Here is a tiny trained network, its code and every weight. The questions are about switching its units off for an input and a class, where a switched-off unit gives its printed mean instead of its output.

import numpy as np


def w(rows, s, z=0):
    codes = np.array(rows[::2]) - 128.0
    scale = np.full(codes.shape[1], s)
    scale[-1] = z or s
    return codes * scale


def f(y):
    return y / 2 * (1 + np.tanh(0.7978845608 * (y + 0.044715 * y**3)))


def log_softmax(a):
    a = a - a.max(-1, keepdims=True)
    return a - np.log(np.exp(a).sum(-1, keepdims=True))


def net(x, mask):
    res = np.array(x, float).reshape(1, 3) / 4 @ E
    y = f(res @ A[0][:, :-1].T + A[0][:, -1])
    res = res + np.where(mask, y, B[0][:, -1]) @ B[0][:, :-1]
    return log_softmax(res[-1] @ U[:, :-1].T + U[:, -1])


A, B = {}, {}
E = w([
[172,119,10,151,132,203,154,120,91,152,137,141],'x0',
[160,106,128,118,82,114,99,78,112,102,63,95],'x1',
[161,199,182,132,123,149,170,77,128,179,83,137],'x2',
],0.012)
A[0] = w([
[156,29,52,157,96,130,86,88,54,87,113,105,101],'n1',
[196,174,164,113,53,131,144,36,109,174,14,109,85],'n2',
[102,175,159,126,146,132,120,153,160,166,188,156,63],'n3',
[200,199,145,141,94,182,174,49,104,186,50,131,6],'n4',
[138,177,206,98,67,111,106,58,164,106,47,114,30],'n5',
[79,141,84,165,197,171,175,230,155,175,255,189,82],'n6',
[177,171,58,171,176,247,204,111,98,215,155,193,11],'n7',
[130,77,73,131,143,150,123,164,94,141,191,141,63],'n8',
[33,54,132,106,140,87,77,236,177,71,244,130,52],'n9',
[47,84,209,83,75,25,46,134,168,61,92,84,72],'n10',
[91,217,206,97,203,112,161,142,187,171,143,177,128],'n11',
],0.0071,0.011)
B[0] = w([
[177,192,70,177,74,155,203,207,206,179,10,107,211],'n1',
[116,81,150,103,186,101,86,111,95,95,158,132,216],'n2',
[117,163,102,162,88,128,158,157,150,151,88,109,139],'n3',
[185,97,60,70,150,203,104,160,196,86,117,173,174],'n4',
[80,163,166,176,99,70,145,123,86,177,154,65,180],'n5',
[154,68,110,70,167,148,80,123,150,53,116,154,225],'n6',
[73,106,204,121,192,54,76,60,73,122,193,119,200],'n7',
[163,161,73,134,101,175,152,182,164,156,73,131,160],'n8',
[73,112,169,139,175,82,103,77,60,143,165,110,233],'n9',
[167,69,77,74,172,192,101,133,167,55,104,199,254],'n10',
[95,208,140,200,78,105,189,160,120,217,94,48,218],'n11',
],0.011,0.0085)
U = w([
[80,124,198,138,151,36,124,96,95,133,174,115,192],'0',
[173,90,76,105,146,215,115,136,158,85,121,158,142],'1',
[136,210,122,187,4,131,204,160,150,196,81,97,2],'2',
],0.016,0.0059)

Each question gives the input, the list of numbers given to net, and the class t.
The units are the neurons (one row each of A and B). Each row of codes is followed by its name. A weight is (code - 128) times the scale printed after its matrix; where a second scale follows, it is the last column's (A, B and U).
mask holds one flag per neuron, in row order. A switched-off neuron (its flag False) gives its mean, the last column of its row in B, instead of its output. The means were averaged over made-up inputs and are rounded, as every weight is.
A unit's drop is (log p(t) with every unit on - log p(t) with that unit switched off) / (log p(t) with every unit on - log p(t) with every unit switched off).
The circuit of an input: a set's keep is (log p(t) with only the set's units on - log p(t) with every unit switched off) / (log p(t) with every unit on - log p(t) with every unit switched off). Starting from all 11 units, units are removed one at a time, each time the one whose removal leaves the highest keep (on an exact tie, the one counted first), for as long as the keep stays at least 0.8.
circuit, biggest first: the units of the circuit, biggest drop first
unit that matters most: the unit with the biggest drop
k most important neurons: the k neurons with the biggest drops, biggest first
drop of u: that unit's drop, to one decimal
input [-5,1,-7], class 1: unit that matters most : n10
input [1,-8,6], class 0: 3 most important neurons : (n7; n1; n6)
input [-1,-5,1], class 2: 3 most important neurons : (n7; n11; n10)
input [7,8,0], class 2: 2 most important neurons : (n1; n10)
input [-3,1,-3], class 1: 4 most important neurons : (n10; n7; n5; n11)
input [0,5,5], class 0: 3 most important neurons : (n10; n5; n2)
input [0,-5,-4], class 0: 4 most important neurons : (n9; n10; n1; n4)
input [5,-3,4], class 0: 2 most important neurons : (n7; n10)
input [6,-8,1], class 0: 2 most important neurons : (n7; n10)
input [-3,2,-7], class 1: 2 most important neurons : (n10; n7)
input [0,-6,2], class 2: 2 most important neurons : (n11; n9)
input [8,0,5], class 0: 3 most important neurons : (n7; n10; n6)
input [-6,-8,1], class 2: 2 most important neurons : (n11; n3)
input [-4,-3,7], class 2: circuit, biggest first : (n11)
input [5,-8,1], class 0: 2 most important neurons : (n7; n10)
input [4,2,-5], class 2: 2 most important neurons : (n1; n10)
input [-4,3,-6], class 1: drop of n10 : 2.9
input [5,-6,3], class 0: drop of n7 : 1.5
input [5,-7,4], class 0: drop of n7 : 1.6
input [5,7,-4], class 2: drop of n1 : 0.1
input [7,3,-1], class 2: circuit, biggest first : (n1)
